Each row has a class, written after it.
-241; -492; -245; -144; 211; 292; 457; -104; 230; 131; -9; 95; 37; 465; -377; 140; 124; 58; 103; 18; 93; -343; -211; -98; 30; 258; 79; -143; 280; 110; -276; -170 => (192)
-419; 301; 525; -225; 1; -266; 520; -185; -260; 125; 33; 195; -382; -158; 187; -16; -153; 230; -899; -125; 316; 554; 232; 361; 90; -313; -27; 28; 46; 189; -204; -36 => (127)
139; 196; -97; -142; -173; 175; -198; 249; 318; 98; -253; -3; -257; 49; -99; -353; 122; 47; 340; 329; 165; -100; -68; 16; -360; -391; 167; -80; 242; -7; 209; 713 => (38)
-275; 265; 206; 38; 282; -53; 122; -138; 231; -190; 32; 359; 64; 220; -24; 79; -25; 80; -57; -164; 76; -334; -151; 201; 117; 20; -79; -189; 200; -201; 105; 293 => (33)
-151; 290; 25; 117; -234; 14; -12; -212; 55; -105; -113; 229; -72; 275; -185; 182; 283; 159; -208; 32; -30; -93; -168; -120; 13; -187; 243; -58; -15; -274; -57; 214 => (38)
-180; 292; 320; 248; -79; -365; -24; 187; -333; -153; 101; 40; 268; -310; -26; 101; -80; 180; -654; -50; 133; 388; 136; 71; 248; 67; -260; 146; -334; -134; -129; -117 => (126)
16; 168; -54; -281; -226; -222; -143; 307; 231; 214; -55; 282; 76; 190; 161; -258; 97; 407; -244; -207; 288; -175; 67; -8; -123; -442; 66; 356; 111; -84; -25; 174 => (114)
-148; -82; 154; -295; -313; -200; 184; 381; -162; 34; -141; 59; -48; 55; 288; -158; -146; 187; -445; -67; 337; 146; 499; -38; 49; -268; -115; 168; -158; 24; 19; 43 => (38)
-8; 316; 219; 150; 29; -115; 77; -136; 49; -206; 67; 174; 87; -6; 41; 131; 34; -134; -187; -35; 155; -112; 120; 18; 60; -113; -25; -198; -38; -80; 32; 143 => (114)
-103; -182; -280; -172; 8; 125; 605; 158; -59; -15; 79; 106; -25; 171; -327; -47; 51; 210; -317; -188; 218; -217; 60; 131; 17; 64; 277; 45; 433; 157; -257; 191 => (191)
-290; 69; -72; -39; 9; 253; 311; 9; 90; -227; -76; 223; -72; 285; -208; 302; -57; 71; -22; -38; -162; -437; -153; 45; 104; 253; 81; -166; 33; -88; -113; 50 => (9)
-308; -56; -241; -124; 216; 242; 215; -112; 251; 355; -173; 175; -35; 665; -157; 36; -158; -82; 238; 202; 286; -232; -149; 8; -269; 392; -16; -248; 153; -94; 156; -140 => (201)
71; 45; 60; -5; 6; 53; 4; 72; -55; 201; 32; 85; -19; -25; -255; -178; -145; 266; -586; -261; 329; 73; 17; -107; 164; 196; -2; 153; 126; -313; -119; -266 => (192)
-238; -477; 51; 26; 332; 70; 328; 406; 23; -43; 187; -62; 190; 271; -580; -370; 133; 214; 148; -260; 189; -127; -348; 434; 47; 328; 78; -160; 298; 102; -97; 256 => (60)
-360; 55; -179; -35; -155; 196; 181; -29; 122; 131; -295; 122; 64; 447; -450; 18; 217; -62; -37; 109; 231; -87; -16; 36; -246; -18; 162; -143; 131; -59; 36; 492 => (201)
-323; -30; 22; -163; -32; 77; 292; 115; 92; 165; -243; 1; -227; 84; -105; 204; 41; -45; 17; 205; 244; 85; -25; 76; -110; -55; 43; -141; 248; 97; -146; 384 => (127)
-36; -216; 15; -172; -169; 193; 170; 499; 57; -24; 37; 14; -151; -57; 186; -167; -107; 172; 179; -327; -44; -161; 131; 137; 70; 112; -46; -137; -56; 34; -77; 217 => (60)
141; 7; 13; 40; 399; 179; 359; 512; -110; -479; 240; -77; -241; 165; -460; -241; -174; 514; 185; -318; 318; -145; -207; 235; 102; 114; 252; -66; 226; 62; -220; 114 => (127)
-222; 396; 6; 86; 173; 1; 366; -41; 29; 48; -146; 387; 103; 183; -90; 354; -1; 134; -177; 259; 106; -252; -264; 68; -93; 105; -43; -360; 406; -48; 56; 460 => (33)
60; -217; -94; -8; -190; -32; 363; 631; 39; -665; 111; 68; 232; -20; -133; -219; 237; 96; -128; -657; 160; -202; 253; 7; 390; -103; 284; 143; 26; -34; -123; 624 => (201)
39; -1; -25; -224; -148; -31; 262; 653; 44; -548; 225; 323; 157; -111; -162; -598; 32; 456; 83; -431; 187; -418; 401; 462; 212; -429; 103; 44; 343; 125; 115; 817 => (33)
196; 317; 244; 157; -89; -165; -395; -124; 115; -68; 128; 206; 95; 100; 376; 32; 55; -13; 112; -220; -122; -96; -173; -51; 109; -166; 199; -270; -426; -275; 187; -218 => (9)
-288; -79; -30; -41; 423; 155; 227; -97; 152; 177; -158; 140; -103; 303; -227; 67; -76; 139; 97; 252; 184; -57; -353; 132; -171; 95; -74; -136; 134; 192; -159; 46 => (78)
-212; 40; -66; 85; 71; 182; 561; -152; 32; -175; 10; 347; -88; 237; -263; 219; 0; -44; -393; -90; 216; -240; 226; -10; 58; 185; 130; -42; 95; -23; -277; 155 => (78)
-91; -127; -75; -155; 22; 113; 135; 44; 259; -6; -31; 53; -227; 280; -4; -29; 70; 127; 204; 71; 156; -39; -87; -63; -69; -136; 104; 37; 6; 85; -152; -9 => (201)
-402; 129; 234; -134; -94; 12; -31; -257; 26; 335; -199; 189; -195; 252; -260; 60; 51; 95; -129; 349; 172; 228; -265; 235; -199; -83; 125; -120; 93; -54; 44; -233 => (127)
110; 20; 161; -118; 24; -40; 170; 362; 19; -540; 67; 416; 161; -99; -351; -445; 148; 415; -133; -277; 178; -294; -138; 425; 201; -229; 258; 47; 516; 27; 115; 302 => (114)
-524; 8; -171; -274; -334; 154; 344; -23; 259; 143; -146; 146; -21; 467; -447; 45; 155; -6; -221; 193; 255; -81; 42; 22; -85; 39; 240; -47; 256; -150; -177; 210 => (9)
-160; -224; 163; 65; 251; -9; 275; -104; -174; -78; 110; 132; -172; 39; -311; -75; -7; 81; -250; -288; 72; -71; -107; 377; 82; 190; 161; 19; 247; -137; -128; 8 => (126)
-152; 239; 45; -134; -193; 74; -233; -170; 313; 272; -366; 194; -145; 192; 16; 213; 138; 83; 51; 363; 56; 105; -268; -203; -257; -207; 43; 13; 124; -135; -27; 52 => (127)
-28; 632; 0; 159; -11; 53; 27; 187; -241; -107; 27; 408; -158; 159; -254; -3; -271; 452; -373; -376; 260; -149; 22; 155; 10; -134; 199; 135; -133; -333; -95; 227 => (127)
70; -150; 38; 85; 59; -94; -62; -85; -16; -443; 181; 183; 365; 31; -122; -159; 198; 274; -132; -430; -257; 203; -267; -180; 315; -333; 93; 470; -314; -52; -400; -183 => (192)
-314; 224; 162; -56; -175; -88; 123; -102; 213; 42; -231; 385; -76; 209; -4; 150; 279; 53; -281; 248; 101; 12; -34; -43; -103; -188; 34; 56; 139; -116; 3; 343 => (33)
-256; 105; -128; -226; -256; 34; 338; 438; -293; -51; 123; -373; -286; 131; -451; -266; -193; 486; -309; -89; 451; -62; 551; 224; 47; -178; -114; -113; 36; 132; -56; 313 => (114)
-69; -176; -112; -96; 141; 72; 8; -21; 339; 169; -62; 171; -102; 410; 27; -12; 142; 43; 366; 120; 29; -261; -311; 10; -184; -38; 128; -44; 104; 29; 24; 41 => (191)
-510; 1; -109; -136; -153; 251; 456; -362; -34; 77; -334; 112; -169; 231; -462; 509; 167; -20; -455; 196; -14; 36; -200; -81; -96; 59; 188; 32; 355; -37; -435; 110 => (60)
-305; -83; 214; -420; -338; 3; -104; 379; 254; 176; -123; 35; -501; 196; 259; -305; 64; 256; 174; -285; 311; 38; 177; 288; -62; -456; 201; 102; -242; -45; -48; 176 => (201)
296; -32; 159; -2; 405; 86; 417; 280; 82; -528; 320; 289; -170; -151; 133; -558; -118; 124; 262; -341; 154; -10; 3; 339; 72; -256; 231; 38; 165; 202; -183; 439 => (38)
-259; -325; -57; -219; -138; 194; 386; 706; 64; -16; 210; 80; -181; 171; -65; 1; -325; 386; -122; -307; 130; -832; 355; 293; 129; 206; -197; -237; -206; 112; -33; -33 => (126)
-216; 285; -68; 90; 174; 75; 334; 133; 54; -66; -118; 163; -164; 552; -90; 164; 18; 193; 191; 259; 59; -168; -294; 19; -237; 26; 39; -231; -111; 67; 89; 340 => (201)
2; 420; 329; 265; 110; -54; -14; 469; -194; -181; 88; 329; 268; 132; -306; -166; -189; 344; -224; -162; 480; -223; -32; 318; -2; 70; -30; -287; -179; -162; 132; 61 => (114)
-86; 193; 107; 106; 153; -3; 229; 65; -210; -247; 4; 303; -44; 146; -28; -144; 126; 52; 23; -527; 151; -19; 47; 374; 44; -99; 381; -126; -7; -28; -10; 395 => (60)
36; -3; -87; 119; 323; -284; 111; 157; -29; -181; 84; 384; 502; 204; -309; -226; 181; 201; 142; -57; 360; -28; -226; 259; -90; -266; 254; 140; 407; -29; -112; 453 => (126)
253; 450; 498; 139; 237; -246; -119; -64; -119; -79; 72; 365; -132; -157; 27; -173; -129; 232; -283; 22; 406; 121; -222; 266; 57; -156; 183; -204; 372; -335; 250; 28 => (33)
-309; -247; 146; -435; -865; -111; 143; 210; 3; 26; -49; 336; 58; -306; 311; -31; 203; 403; -301; -100; -349; 90; 239; 170; 193; -482; -19; 180; -7; 83; -263; 217 => (78)
-155; 202; 135; -90; -307; 137; 15; 139; 253; -173; -211; 424; 24; 129; -54; 226; 105; 205; 25; 234; 71; -228; -206; -12; 13; -6; 125; -167; 155; -197; -9; -2 => (191)
-340; -29; -66; -7; 200; 132; 466; -111; 28; -16; -56; 194; -52; 490; -360; 263; 51; 137; -194; 53; 382; -225; 12; -1; -71; 43; 36; -142; 81; 133; -317; -68 => (114)
-161; 148; 86; -173; -271; 49; -38; -77; 261; -219; -202; 296; 176; -70; -172; 114; 182; 157; -25; 116; 1; -305; -76; 103; 98; -248; 21; -146; 486; -91; 106; 344 => (201)
-128; 256; -77; 267; 110; 172; 186; -155; -57; -394; -101; 259; 203; 247; -562; 180; 238; 293; -296; -10; -45; -108; -336; -118; 168; 297; 79; -169; 207; -107; -31; 35 => (60)
-426; -97; 12; -261; -202; 189; 191; 216; 216; 20; -140; 107; -104; 322; -100; 54; -11; 262; 107; 115; 23; -221; -21; 83; -15; -101; -95; -231; -93; 96; -128; 194 => (9)
-83; 389; -70; -28; 45; 22; 215; 116; 164; -120; -113; 344; 72; 90; -38; 0; 137; 64; -1; 92; 233; -113; 4; 91; -124; -228; 155; -70; 214; 149; -26; 474 => (60)
-298; -255; 67; -192; 15; 124; 417; 35; 121; 194; -99; 145; -338; 114; 91; 35; 46; -123; 5; 106; 190; 108; 23; 183; -110; -36; 130; -48; 37; 211; -234; 102 => (191)
-203; 495; 187; -297; -255; -51; 294; 236; -110; 45; -221; 405; -105; -441; 132; -23; -258; 230; -520; 24; 387; 250; 175; 312; 113; -358; 84; -72; 416; -32; -177; 536 => (9)
-131; -99; -180; -54; 127; 126; 103; -105; 214; -145; -202; 131; 162; 255; -79; 216; 131; 19; 153; -29; -57; -159; -187; -165; -109; 51; 37; 33; 199; -50; -222; 131 => (126)
-433; -258; -38; -235; 190; -12; 355; -42; -22; 354; 67; 191; -163; 401; -285; -71; -74; 254; -409; -341; 263; -148; -136; 317; -12; 50; 152; 241; 232; -49; -289; -125 => (60)
270; -75; 366; -205; 137; -239; -118; 516; 149; 174; 131; 113; -73; 162; 238; -613; -173; 204; 173; 211; 415; 99; -158; 249; -196; -98; 111; -79; 12; 39; 340; -273 => (9)
-73; 386; -149; 119; 170; 47; -164; -171; 191; -101; -322; 165; 77; 398; -33; 285; 148; 26; 126; -111; -18; -286; -293; -231; -151; -125; 39; -15; 16; -219; 17; 400 => (114)
28; 102; -104; -139; -149; 93; 38; 106; 42; -161; -172; 142; -155; 141; -117; -3; 55; -2; -66; 7; 30; -412; 152; 40; -2; -86; 251; -35; 122; -19; 228; 164 => (9)
-200; 2; -151; 144; 327; -15; 523; 342; -36; -709; 68; 383; 307; 258; -508; -10; 191; 285; -1; -307; 50; -396; -327; 283; 303; 109; 317; 53; 285; 35; -132; 546 => (78)
-456; 305; 179; -50; 11; 38; 506; 60; -102; -38; -141; 302; -76; 42; -163; 189; -2; 130; -140; 235; 258; -60; 14; 400; -43; -104; -59; -438; 227; 210; -61; 466 => (114)
286; 410; 218; -65; -60; -363; -27; 50; 94; -77; 45; 302; 54; 49; 304; -372; 17; 313; -374; 228; 299; 611; -143; -200; -183; -664; 180; 312; -151; 25; -103; 19 => (78)
237; 244; -53; -184; -42; -64; 53; 574; -51; -545; 80; 114; 29; 115; 150; -435; -73; 374; 211; -389; 404; -71; 378; 74; 85; -437; 278; 28; -55; 38; 92; 281 => (33)
-168; -158; -25; -146; -130; 98; 172; 212; 135; -5; -29; 93; 2; 173; 56; 6; 34; 89; 126; -13; 80; -61; -19; 38; -12; -53; 58; -118; -107; 95; -128; 20 => (191)
360; 86; -132; 190; 121; -98; -2; 830; -343; -614; 279; -61; 8; -234; -211; -201; -144; 448; 207; -225; 82; -409; 41; 278; 261; -62; 163; 3; -136; 103; 132; 180 => (126)
80; 159; 248; 158; -412; -92; 110; 228; -162; -647; 207; 286; 181; -527; -184; 35; 78; 48; -647; -535; -41; -184; 320; 108; 524; -130; 115; 220; -8; -285; -205; 259 => (114)
-293; -45; -128; -118; 209; 189; 501; 25; 89; 317; -21; -153; -146; 212; -310; 98; -46; -202; -8; 107; 293; -309; 117; 185; -117; 348; 24; -337; 390; 97; 14; 256 => (192)
26; 316; -78; 84; 121; 57; 123; 576; -38; -33; 100; -61; 176; 74; -195; -100; -238; 411; -107; -212; 329; -164; -17; 65; -122; -112; -111; -23; -155; 88; -214; 423 => (201)
130; -219; -44; 77; 691; -128; 787; 737; -5; -546; 491; 146; 301; 183; 85; -220; -121; 264; 314; -454; 312; -338; -95; 284; 208; 172; 26; -134; 98; 429; -276; 255 => (114)
-236; 381; 117; 93; -2; 94; 488; 264; -334; 5; -99; 245; 0; -153; -517; 29; -183; 445; -732; -75; 453; -116; 271; 232; 151; 39; -206; -231; 358; -45; -101; 641 => (192)
-42; -257; -101; 27; 235; -260; 218; 64; -189; -27; 184; 45; 289; 28; -255; -237; -32; 49; -282; -374; 440; -129; 260; 248; 319; -14; 0; -34; 318; 21; 140; 230 => (201)
